grid =
181   49  178   32  220   75  129
185  120  178   77   63  210  223
grid[-2,0]: 181
grid[:, 0]: [181, 185]
grid[0]: [181, 49, 178, 32, 220, 75, 129]
grid[-1,2]: 178
grid[-1,5]: 210

B =
0.00,-0.05,-0.11,-0.17,-0.20,-0.20,-0.17,-0.09,0.00,0.08,0.14,0.18
0.26,0.28,0.28,0.28,0.27,0.24,0.21,0.17,0.14,0.11,0.09,0.07
-0.09,-0.04,0.04,0.14,0.21,0.24,0.22,0.16,0.05,-0.07,-0.17,-0.24
-0.06,-0.03,0.00,0.02,0.02,0.00,-0.05,-0.10,-0.15,-0.18,-0.19,-0.17
0.09,0.04,-0.02,-0.09,-0.15,-0.18,-0.18,-0.15,-0.10,-0.05,0.00,0.03
0.22,0.18,0.13,0.08,0.03,0.01,0.01,0.03,0.05,0.06,0.07,0.05
-0.04,-0.04,-0.03,-0.02,0.00,0.02,0.04,0.05,0.05,0.06,0.06,0.07
0.11,0.11,0.10,0.09,0.08,0.09,0.10,0.13,0.16,0.18,0.19,0.19
-0.08,-0.10,-0.11,-0.11,-0.11,-0.10,-0.09,-0.06,-0.02,0.02,0.07,0.11
Rows and columns are counted from 0.
(0, 0) = 0.00
(8, 8) = -0.02
(1, 11) = 0.07
(3, 10) = -0.19
(8, 3) = -0.11
(5, 2) = 0.13
(7, 11) = 0.19
(6, 11) = 0.07
(4, 7) = -0.15
(8, 4) = -0.11
(1, 3) = 0.28
(1, 7) = 0.17
(7, 5) = 0.09
(1, 10) = 0.09
(1, 1) = 0.28
(8, 6) = -0.09
(3, 9) = -0.18
(6, 6) = 0.04
(4, 5) = -0.18
(2, 5) = 0.24
(5, 3) = 0.08
(2, 9) = -0.07
(4, 1) = 0.04
(4, 9) = -0.05
(2, 10) = -0.17
(3, 1) = -0.03
(6, 8) = 0.05
(0, 3) = -0.17
(4, 10) = 0.00
(5, 5) = 0.01
(5, 9) = 0.06
(0, 1) = -0.05
(5, 4) = 0.03
(3, 5) = 0.00

X =
128 26 -92 -35 -86 73 -135 -74
191 24 61 -217 -85 -23 -135 -74
-250 230 61 120 134 73 -135 -74
74 65 61 116 262 73 -122 -74
128 75 247 51 -85 317 -135 -74
128 -443 61 405 -85 225 -135 -239
128 26 61 121 130 73 99 -84
85 -61 -139 10 -215 -230 -135 384
128 26 186 602 -85 147 -135 -74
X[0, 0]: 128
X[7, 6]: -135
X[4, 1]: 75
X[6, 5]: 73
X[7, 1]: -61
X[1, 5]: -23
X[5]: [128, -443, 61, 405, -85, 225, -135, -239]
X[1, 6]: -135
X[7, 2]: -139
X[2]: [-250, 230, 61, 120, 134, 73, -135, -74]
X[7]: [85, -61, -139, 10, -215, -230, -135, 384]
X[:, 4]: [-86, -85, 134, 262, -85, -85, 130, -215, -85]
X[8, 0]: 128
X[3, 1]: 65
X[:, 3]: [-35, -217, 120, 116, 51, 405, 121, 10, 602]
X[0, 1]: 26
X[:, 7]: [-74, -74, -74, -74, -74, -239, -84, 384, -74]
X[0, 6]: -135
X[2, 4]: 134
X[1]: [191, 24, 61, -217, -85, -23, -135, -74]
X[8, 4]: -85
X[:, 5]: [73, -23, 73, 73, 317, 225, 73, -230, 147]
X[5, 2]: 61
X[0, 3]: -35

arr =
[[-618  -77   29  113]
 [ 176  301  205    2]
 [  50  -57 -153 -138]
 [  89 -114 -149   99]
 [ 124 -300 -199 -203]
 [ -76 -103  343  -65]
 [  95 -137  -88  122]
 [  -6  359   36   84]
 [ 155 -135  -19 -197]
 [-333   65 -114  227]
 [ 119  242   77   72]
 [ 103 -166  -26  154]
 [ -19   83  156   38]
 [ 112  428  223   18]]
arr[0][0] = -618
arr[:, 3] = [113, 2, -138, 99, -203, -65, 122, 84, -197, 227, 72, 154, 38, 18]
arr[9][3] = 227
arr[10][0] = 119
arr[9][2] = -114
arr[7][1] = 359
arr[6][3] = 122
arr[6][1] = -137
arr[8] = [155, -135, -19, -197]
arr[3][2] = -149
arr[1][2] = 205
arr[13][1] = 428
arr[7][0] = -6
arr[4] = [124, -300, -199, -203]
arr[11][3] = 154
arr[:, 0] = [-618, 176, 50, 89, 124, -76, 95, -6, 155, -333, 119, 103, -19, 112]
arr[11] = [103, -166, -26, 154]
arr[2][1] = -57
arr[7][2] = 36
arr[4][1] = -300
arr[4][2] = -199
arr[3][3] = 99
arr[11][2] = -26
arr[9] = [-333, 65, -114, 227]
arr[5][0] = -76
arr[12][0] = -19
arr[:, 2] = [29, 205, -153, -149, -199, 343, -88, 36, -19, -114, 77, -26, 156, 223]

M = array([ 484,  744,  464,  509, -540,  -37,  -73, -105, -285, -198])
M[-10]	484
M[-6]	-540
M[-2]	-285
M[-8]	464
M[1]	744
